Each row is followed by its class.
173,153,-53,-104,162,-138,47,-317,-99,13,64,204,-46,-35,17,-19,-112,45,44,-101,135,-21,304,-177,33,-149,-98,138,-84,-219,-12,49,25,-61,9
boviv
73,242,-427,48,34,-351,34,3,156,-62,16,-590,252,38,-179,20,-22,-87,77,117,-119,-258,342,-122,-221,125,15,197,20,-33,283,-27,-321,-75,-37
peduf
229,192,-185,51,-243,-201,1,219,-12,-249,-198,112,287,193,99,115,-275,194,-211,-26,146,-4,-36,90,-186,43,-119,137,270,-8,-110,161,-371,-157,-105
boviv
90,-299,229,203,6,732,-125,-184,-183,-217,-14,439,189,48,-89,48,-79,-3,107,200,-72,282,257,84,-188,498,-16,357,-315,160,-434,35,-89,241,164
pud
-15,-176,-315,102,190,-119,-205,-90,17,125,-251,-55,249,187,22,200,163,17,50,-70,168,-14,208,110,160,-33,180,-251,130,-88,408,-166,-231,17,-136
peduf
-80,-378,249,-58,245,-212,-159,-217,-316,-248,30,233,-108,-234,218,-121,-373,-296,-226,-489,230,387,-314,-214,106,54,-228,399,420,465,-4,559,-311,111,-357
Mebu
142,120,-56,-99,37,246,-170,118,73,-25,-260,664,385,364,205,239,80,117,-129,24,116,14,-17,156,-148,30,89,-160,-200,216,-143,-154,-344,-168,-112
pud
-216,39,104,424,123,21,233,182,-58,-26,10,217,82,83,-479,-198,-233,245,153,-24,-130,155,-62,150,233,-82,87,166,115,-267,-398,-371,303,97,83
boviv
304,122,-285,-40,228,121,181,-10,337,-194,-227,113,157,266,240,195,211,-109,147,343,-899,106,-143,74,-195,-114,-466,-234,138,-103,-132,-30,-494,-558,-21
kar
68,325,187,-81,-103,-5,366,-6,-51,123,-65,8,131,-12,-33,-17,-178,-31,224,240,145,172,14,-241,-127,-47,-112,62,-71,-290,-719,-1,16,-39,-73
peduf
-58,122,-288,-75,130,489,80,-109,-210,-159,-457,98,355,383,-186,165,-90,122,-70,167,-70,72,107,-67,8,-191,2,257,-3,67,-140,259,10,-149,-63
Budi
229,416,-614,179,86,-244,-28,-70,3,-76,-290,210,70,229,-38,-249,-193,133,-276,4,-554,242,330,-75,-69,18,-70,306,454,-128,-49,-45,-290,-414,86
kar
-57,4,-65,-124,140,369,82,-110,-412,-333,-431,427,158,241,120,-197,-242,15,-229,-87,134,266,-278,-115,-87,-175,-39,219,167,252,-251,-2,-23,40,-298
Mebu
150,-218,-24,-27,183,16,-25,-41,98,-362,-263,77,-250,129,382,-126,236,-321,94,16,-659,233,317,-3,-150,-194,-329,-52,-22,-152,44,151,-129,-192,-11
Budi
-149,-3,93,12,-154,-85,-28,156,124,89,88,-62,-333,204,200,-51,-530,210,8,264,500,368,133,-7,428,-727,-477,585,275,-839,-149,103,80,-282,-137
pud
-143,74,156,-114,19,149,-169,-61,-218,-83,133,115,-88,61,18,48,-82,85,-67,214,-143,104,157,-43,57,-243,-20,232,-186,70,220,264,129,-57,58
pizos
8,-226,-551,357,356,-274,110,-141,-274,30,-1,-69,73,47,-531,268,-598,-21,108,-255,-195,288,-384,75,-5,186,0,60,195,-250,-65,-117,-123,-328,-158
Mebu
46,-43,330,-271,-72,37,-82,-137,-131,-106,53,-157,-253,-105,351,-478,416,33,-65,-140,95,-326,248,-192,-4,-341,-47,-87,31,275,376,84,132,80,165
kar
-132,-527,-368,426,358,212,-138,241,103,82,-212,112,135,231,142,-98,-34,27,9,-281,99,29,-53,388,376,169,-29,-74,238,135,-160,-165,-199,-165,4
posor
-147,-174,-290,47,117,60,265,29,145,-134,-308,-334,220,223,215,-80,-368,135,-249,-1,319,34,-340,136,-124,-30,-167,-2,486,-79,61,-386,-184,-28,-379
Napu
218,64,96,-215,-194,121,66,-76,-199,78,176,217,-76,130,56,44,-395,-34,-54,152,138,175,358,-90,82,-20,-156,133,171,-151,-272,91,-182,-68,-60
peduf
199,-2,41,-72,56,514,-370,179,82,-56,-450,670,348,614,182,-24,106,239,86,261,221,71,219,66,-121,-767,189,493,-101,-124,-17,173,-91,-344,-188
boviv
211,215,188,238,18,152,-137,155,196,87,146,127,137,96,-43,45,101,388,67,173,-166,-163,49,32,217,-265,9,454,-85,-176,-42,41,-186,-210,225
Mebu
-147,-52,-4,57,-101,-182,-250,-84,155,36,136,-172,-380,110,-50,-194,101,-81,95,64,402,316,-250,76,157,-597,-235,204,-382,-264,420,129,92,-45,115
peduf
-195,213,-79,405,-151,-233,-164,282,208,-128,-125,1,420,126,-23,111,-138,278,-142,12,-254,45,322,108,-179,81,-82,158,156,73,285,60,-456,-269,77
pizos
94,366,-289,145,-52,-233,-38,-71,15,-135,-223,300,251,60,-152,231,37,-73,-194,-239,-120,-28,-208,121,-162,169,402,-177,-74,170,101,50,-162,-103,-5
mipaf
155,-231,221,-26,-83,55,-35,-43,-79,317,300,19,-80,-35,94,184,-101,-164,143,-89,516,248,7,-135,240,-148,-92,77,-285,129,451,577,-20,-97,-36
Napu
-105,-339,271,-43,79,13,27,14,-379,-340,240,-132,-110,-239,249,13,-393,-186,18,-337,212,45,-311,-348,-8,-84,-259,193,-203,134,92,447,-373,316,-224
Budi
37,-254,93,-173,113,-187,94,-4,299,57,380,-187,-156,-364,-12,89,-104,-302,289,-63,26,232,-156,-109,175,301,-271,94,-158,-399,-121,259,24,113,-112
Budi
-114,78,100,-121,214,-313,64,-95,234,179,97,-118,-18,-288,-89,176,367,-188,176,54,-236,-276,-71,9,2,-65,54,-148,-239,37,-85,-44,60,-156,84
Budi
-48,251,123,118,170,-60,-4,38,-50,108,166,-19,-25,14,-234,-69,-46,50,187,126,-260,329,161,-149,29,357,-125,317,-290,-49,-222,-390,-71,-180,137
posor
-61,-208,66,-235,-131,-288,63,135,-154,-198,246,-493,-176,110,305,-288,-358,26,-164,343,-54,195,97,253,1,-403,-303,-53,303,-509,-143,93,-20,129,-128
Rupo
-71,75,62,-228,-183,156,253,-248,-153,-137,-125,-257,137,-57,-23,334,-245,-15,-23,216,1,-119,218,-161,-233,-86,-9,32,142,-282,14,138,159,-51,-184
peduf
212,322,-39,-139,242,-349,-94,-327,18,67,-112,186,-9,-211,221,277,90,-46,-64,-314,361,31,20,-245,10,342,110,34,-61,222,442,-86,136,-140,-193
mipaf
-108,-166,-123,-44,-62,300,-42,306,-14,-120,66,170,163,66,93,-45,-310,22,-101,181,13,30,302,59,-33,-41,-31,381,-204,-221,-248,-89,-170,49,-82
mipaf
-572,-13,715,248,-211,115,-10,134,-86,29,-98,-540,-111,-114,-107,-17,64,115,125,142,-31,83,251,-295,-39,-416,25,526,-293,-182,-205,239,86,-23,191
Budi
-46,-107,210,-368,5,188,-18,-302,-282,-119,170,406,-246,-41,298,60,-112,-9,-52,-9,167,93,-254,33,98,-268,-264,-314,-178,-126,-212,296,113,22,4
pud
180,-61,-327,288,118,11,144,7,-449,-299,-302,191,164,161,-27,214,-285,125,-178,52,-408,198,196,192,-106,315,-123,-137,132,39,-309,-37,-3,25,45
peduf
-122,117,-240,171,123,-543,-134,-394,-129,74,-232,107,120,-326,-81,137,157,46,-167,-312,30,41,-280,92,-211,242,139,-326,137,315,173,57,4,-197,111
mipaf
143,-9,91,-16,-250,-76,-202,15,18,31,-11,-87,-61,70,18,-182,111,51,50,158,121,-156,589,-197,-77,-891,-92,575,-86,-366,272,311,-191,-212,142
peduf
-10,-72,-118,216,200,-143,-137,194,-194,-42,49,46,19,-3,-192,-202,-204,171,7,35,-501,83,451,-65,161,-51,-98,495,257,-124,-268,181,-163,-115,147
Budi
12,116,-206,346,-7,-113,-243,-366,130,-78,2,70,50,99,-458,-226,95,3,204,-116,-21,86,357,169,-349,313,71,135,-284,71,68,-143,-71,-175,366
boviv
-54,133,88,39,161,4,-41,-24,-306,-230,-34,57,-59,32,-101,-358,-236,172,-133,-205,-10,134,138,-201,50,152,90,395,147,-25,-278,-192,109,352,-87
Rupo
71,21,527,56,-123,3,165,-31,129,299,57,313,124,293,-477,-60,-18,-20,-7,-31,245,228,-126,248,-254,-410,248,-117,-291,113,-400,-64,139,32,138
Budi
81,224,-168,353,228,269,-63,-176,58,147,-267,102,76,170,-131,2,17,82,138,-123,-145,74,-85,-264,-262,256,286,187,-84,174,-190,-31,-102,-110,56
pud
217,97,82,87,2,146,84,-102,129,-263,35,238,-61,280,-169,-508,-35,-26,294,105,-23,61,431,-85,-93,-731,-350,544,-35,-277,140,36,-12,-226,80
Napu
148,607,-66,123,-63,-199,-15,167,262,-160,-547,427,343,396,71,-25,285,30,-103,47,106,239,157,-3,-335,50,-67,23,-134,418,148,-423,-247,-127,-95
pizos
119,170,-3,-245,-150,195,-2,-261,-67,-74,12,56,2,-100,210,304,107,-49,124,144,-302,-107,369,-67,-217,394,-99,-324,-47,2,121,37,50,-270,32
Rupo
-41,279,-3,-338,23,-213,53,-296,-523,-97,-185,-258,-99,-28,32,187,32,-86,-22,213,-280,96,265,-217,-351,228,-76,-150,-167,0,-295,-93,27,-205,23
posor
-135,-28,119,276,-277,373,51,-211,36,73,-293,347,71,236,75,272,-145,315,-318,158,-10,22,140,248,-94,-675,-206,37,127,-155,142,-110,-94,-485,244
Mukal
-102,-109,62,-38,-63,217,-144,-24,171,15,-61,-47,-366,-76,478,-151,156,-145,76,-50,389,-151,-197,-38,-190,155,-222,-11,-286,258,-44,-413,-121,-211,61
Mukal
129,185,10,304,55,-167,-155,-230,-50,196,-79,212,-118,80,-3,340,21,157,-71,-187,200,69,64,-39,107,-137,-70,-18,-43,221,381,109,-17,-138,100
Mebu
-48,45,46,195,-265,21,0,75,315,119,-71,12,28,-100,78,-131,114,-21,-62,-108,-170,-178,305,-69,-68,-132,244,14,186,-214,-44,150,-119,36,118
kar
205,77,291,-19,-152,505,-3,28,-98,-31,120,270,85,113,4,-211,-147,120,39,75,-145,-102,19,-184,-240,61,45,216,96,204,-328,-9,-320,18,105
Mukal
544,507,-118,184,167,11,-134,38,180,-41,-120,652,-37,314,-78,-99,326,32,252,103,-332,10,-70,220,-19,81,171,61,-202,151,-320,-162,128,-389,202
Mebu
41,-96,-124,-118,272,-563,-100,-92,58,-220,159,-159,-14,96,30,279,34,-207,-126,122,-363,141,418,262,113,-29,-487,-137,-43,20,359,146,-183,-16,32
Mukal
-22,91,555,42,-432,217,225,175,437,-15,80,72,-65,97,81,72,-251,86,-68,363,128,191,75,154,-214,-9,-386,141,350,-92,-413,-347,-124,65,-62
mipaf
-54,-113,173,-253,-111,65,74,-52,-354,-70,-18,-449,50,106,244,-278,101,-130,-109,25,316,-33,273,-156,-90,-302,-44,-70,-155,270,182,215,-107,252,-43
Rupo
210,-28,521,35,-170,121,-192,-255,-13,-296,7,475,-80,310,182,113,46,-58,76,12,161,7,689,162,-75,-673,-150,73,-180,-40,301,625,100,-48,84
Napu
238,281,-478,-68,53,12,19,-311,-383,-314,-169,-22,-246,57,165,365,-134,40,-27,39,-259,209,-379,-107,-125,306,-261,-328,-18,38,286,133,49,-191,-23
mipaf
145,-132,336,-69,71,310,-45,39,-240,-119,-21,376,-8,72,159,-117,-65,82,233,-109,102,120,103,-203,-77,108,-75,13,-131,-20,-378,114,-34,138,-84
Napu
108,48,417,84,-82,-34,105,225,76,-125,77,168,-77,-41,24,-335,149,143,-90,-103,-135,-140,378,-66,65,-99,44,141,228,16,101,-345,160,332,56
pud
142,85,-306,-88,-143,235,-25,60,-149,-354,-214,-75,203,296,394,-278,92,-117,-67,225,-411,-57,260,5,-264,-98,24,-241,116,67,26,314,-427,122,-45
Mebu
156,131,392,202,-349,129,-87,88,90,-181,-75,482,34,-47,-193,-151,-49,424,-42,21,-89,15,288,13,-154,-175,43,601,116,-441,-169,-283,86,-171,203
boviv
369,330,-267,278,-192,16,-243,86,1,-188,-8,393,-128,245,130,143,-5,47,244,68,-114,204,314,38,-103,235,-206,-65,-380,-36,286,68,-67,-257,193
kar
-359,45,246,439,-78,132,-131,7,58,-221,-70,237,-190,-28,-250,-97,-112,223,-119,-296,-118,147,-453,52,-29,168,36,189,189,243,194,-437,-9,-9,82
pizos
-21,74,-440,171,-79,-419,26,-214,-370,-251,-289,-397,344,121,8,345,-465,25,-155,185,-273,253,228,-58,-344,-105,-187,146,312,-275,135,379,-652,-390,-119
boviv
-68,67,13,24,234,-204,-147,46,-5,-42,-38,324,-188,-152,-327,81,265,-1,-33,-347,-295,-45,-358,14,54,537,99,-84,-65,421,-137,-558,76,-58,74
kar
247,201,510,-246,-251,298,-83,-280,-93,-490,12,430,-118,264,205,-54,40,-33,212,112,341,58,391,40,-23,-368,-243,103,-236,-208,75,152,173,40,-24
Mebu
-162,37,145,-413,22,138,107,-316,-565,-225,166,-248,-461,-434,410,-77,44,-219,-3,-25,140,116,-356,-498,167,-10,-186,-56,-399,5,133,365,327,483,-116
Rupo
69,290,-119,-261,-215,130,39,-209,-458,-268,-237,565,-293,105,203,277,-166,-52,-186,13,25,316,-444,-147,-75,-181,-301,-182,-118,132,106,223,44,-239,-124
Napu
-159,-77,53,-169,214,-55,342,-151,42,161,149,-92,84,41,-28,-251,106,-82,-20,177,-133,199,-4,168,232,-406,-248,-411,-19,-156,-289,53,30,151,123
mipaf
-225,57,439,-43,-158,-153,10,-114,36,70,271,16,-18,-171,-457,-40,69,53,-87,-26,-22,62,535,-61,-11,-100,112,270,-316,-130,203,-68,306,244,206
boviv
-94,-288,244,175,150,128,-125,-240,-328,-93,-39,1,-311,1,-106,309,-164,-92,119,-133,28,315,109,-213,173,-247,-231,365,-84,-54,143,167,-82,-94,-13
mipaf
197,-120,219,-149,184,98,-61,162,-115,167,473,365,-203,-61,-154,-127,176,-97,155,-180,343,-187,-45,-5,569,-127,135,68,-527,139,-194,109,147,438,164
pizos
-187,324,-429,67,-108,-244,-30,27,-448,-430,-324,-301,292,18,-280,39,-150,172,-247,-108,39,-176,124,-337,-310,82,-25,353,-85,206,266,44,-319,214,-72
Napu
379,120,-212,336,67,-11,-183,165,145,-175,101,100,-55,309,-1,-125,127,146,-24,54,-451,103,-95,219,55,-80,-49,42,62,247,640,170,-97,-122,208
pizos
-162,-491,231,-38,327,282,32,139,-540,-26,255,-264,71,-57,-263,-428,-233,126,71,-104,431,86,18,-270,222,-127,-62,566,-215,157,-131,-124,117,640,-119
Rupo
155,329,-336,104,-160,-286,-93,147,-151,259,83,-240,-287,144,4,33,-125,-44,252,205,106,475,-68,-156,45,265,-219,28,-329,-161,-189,192,-124,-402,188
pud
-171,185,200,283,39,119,-80,-3,-141,-39,-123,-251,-161,-137,206,38,100,242,71,-32,-78,-390,139,-392,-206,109,57,171,-76,216,-151,-153,-191,204,98
boviv
-135,-307,263,188,141,365,3,138,95,118,145,170,334,-58,-190,-210,-84,112,46,-141,-46,-146,98,-67,-13,-19,170,349,87,187,-233,129,-148,92,41
pud
